Below is a small trained network, with its code and all its weights. Each question gives an input and a class and asks what happens when units are switched off, that is, made to give their printed mean instead of their output.

import numpy as np


def w(rows, s, z=0):
    codes = np.array(rows[::2]) - 128.0
    scale = np.full(codes.shape[1], s)
    scale[-1] = z or s
    return codes * scale


def norm(h):
    return h / np.sqrt((h * h).mean(-1, keepdims=True) + 1e-5)


def f(y):
    return np.maximum(y, 0)


def log_softmax(a):
    a = a - a.max(-1, keepdims=True)
    return a - np.log(np.exp(a).sum(-1, keepdims=True))


def net(x, mask):
    res = np.array(x, float).reshape(1, 3) / 4 @ E
    u = 0
    for l in range(2):
        y = f(norm(res) @ A[l][:, :-1].T + A[l][:, -1])
        res = res + np.where(mask[u : u + 13], y, B[l][:, -1]) @ B[l][:, :-1]
        u += 13
    return log_softmax(norm(res)[-1] @ U[:, :-1].T + U[:, -1])


A, B = {}, {}
E = w([
[206,95,198,142],'x0',
[92,2,84,94],'x1',
[109,81,131,74],'x2',
],0.0069)
A[0] = w([
[59,38,192,43,61],'0.n1',
[133,38,74,76,189],'0.n2',
[63,65,85,168,29],'0.n3',
[33,165,50,92,152],'0.n4',
[161,212,89,254,126],'0.n5',
[228,67,96,23,248],'0.n6',
[191,156,93,200,2],'0.n7',
[212,163,212,126,77],'0.n8',
[187,163,225,146,114],'0.n9',
[54,243,149,162,162],'0.n10',
[17,143,105,52,158],'0.n11',
[149,17,26,98,101],'0.n12',
[28,177,127,195,148],'0.n13',
],0.0061,0.0023)
B[0] = w([
[44,166,127,173,210],'0.n1',
[79,195,216,113,252],'0.n2',
[227,134,139,143,184],'0.n3',
[174,106,49,171,230],'0.n4',
[102,143,113,254,238],'0.n5',
[68,204,116,222,241],'0.n6',
[12,156,69,169,158],'0.n7',
[187,156,128,28,211],'0.n8',
[195,179,159,63,219],'0.n9',
[29,133,48,120,238],'0.n10',
[143,92,36,83,220],'0.n11',
[136,109,242,66,253],'0.n12',
[164,178,16,191,202],'0.n13',
],0.0061,0.0044)
A[1] = w([
[105,14,211,150,162],'1.n1',
[60,33,168,82,170],'1.n2',
[84,178,78,38,182],'1.n3',
[69,255,62,50,188],'1.n4',
[97,28,136,171,184],'1.n5',
[207,242,160,68,232],'1.n6',
[41,45,191,62,51],'1.n7',
[202,163,182,104,100],'1.n8',
[88,132,91,103,156],'1.n9',
[111,108,120,137,1],'1.n10',
[152,218,170,111,190],'1.n11',
[27,64,194,117,149],'1.n12',
[79,235,127,129,36],'1.n13',
],0.009,0.0043)
B[1] = w([
[153,253,18,7,200],'1.n1',
[148,209,164,31,200],'1.n2',
[116,33,179,107,200],'1.n3',
[127,13,132,136,254],'1.n4',
[221,244,222,72,178],'1.n5',
[224,23,199,106,242],'1.n6',
[42,193,161,30,191],'1.n7',
[242,57,113,137,177],'1.n8',
[165,154,247,83,174],'1.n9',
[189,114,62,2,128],'1.n10',
[245,28,140,111,218],'1.n11',
[91,248,156,51,211],'1.n12',
[124,26,162,136,175],'1.n13',
],0.0056,0.0079)
U = w([
[79,205,169,240,1],'0',
[208,95,207,103,235],'1',
[55,82,46,171,62],'2',
[135,89,170,199,100],'3',
[44,93,227,190,3],'4',
[80,207,177,82,255],'5',
[27,197,86,254,181],'6',
],0.0078,0.0043)

Each question gives the input, the list of numbers given to net, and the class t.
The units are the neurons (one row each of A and B). Each row of codes is followed by its name. A weight is (code - 128) times the scale printed after its matrix; where a second scale follows, it is the last column's (A, B and U).
mask holds one flag per neuron, layer by layer. A switched-off neuron (its flag False) gives its mean, the last column of its row in B, instead of its output. The means were averaged over made-up inputs and are rounded, as every weight is.
A unit's drop is (log p(t) with every unit on - log p(t) with that unit switched off) / (log p(t) with every unit on - log p(t) with every unit switched off).
most important unit: the unit with the biggest drop
top k neurons: the k neurons with the biggest drops, biggest first
k most important neurons of layer l: the k neurons of layer l with the biggest drops, biggest first
drop of u: that unit's drop, to one decimal
input [6,3,1], class 5: most important unit : 0.n13
input [-5,-6,-7], class 6: top 2 neurons : (0.n5 0.n10)
input [-6,-7,-8], class 6: top 2 neurons : (0.n5 0.n10)
input [-3,-5,-1], class 6: top 4 neurons : (0.n5 0.n10 0.n12 0.n13)
input [-8,3,-3], class 2: 2 most important neurons of layer 0 : (0.n4 0.n13)
input [0,0,-3], class 6: top 2 neurons : (0.n5 1.n6)
input [-6,-2,8], class 2: 2 most important neurons of layer 0 : (0.n4 0.n11)
input [-5,-6,-5], class 6: 2 most important neurons of layer 0 : (0.n5 0.n10)
input [-6,4,-8], class 6: top 2 neurons : (1.n6 1.n11)
input [-4,-8,-5], class 3: 2 most important neurons of layer 0 : (0.n6 0.n1)
input [-2,0,8], class 4: 2 most important neurons of layer 0 : (0.n6 0.n1)
input [-7,-8,-3], class 6: drop of 0.n12 : 0.1
input [-7,-1,6], class 2: drop of 0.n4 : 0.2
input [-8,-1,8], class 2: drop of 1.n11 : 0.1
input [-6,-8,4], class 2: most important unit : 0.n10
input [-7,-1,-7], class 2: drop of 1.n11 : -0.1
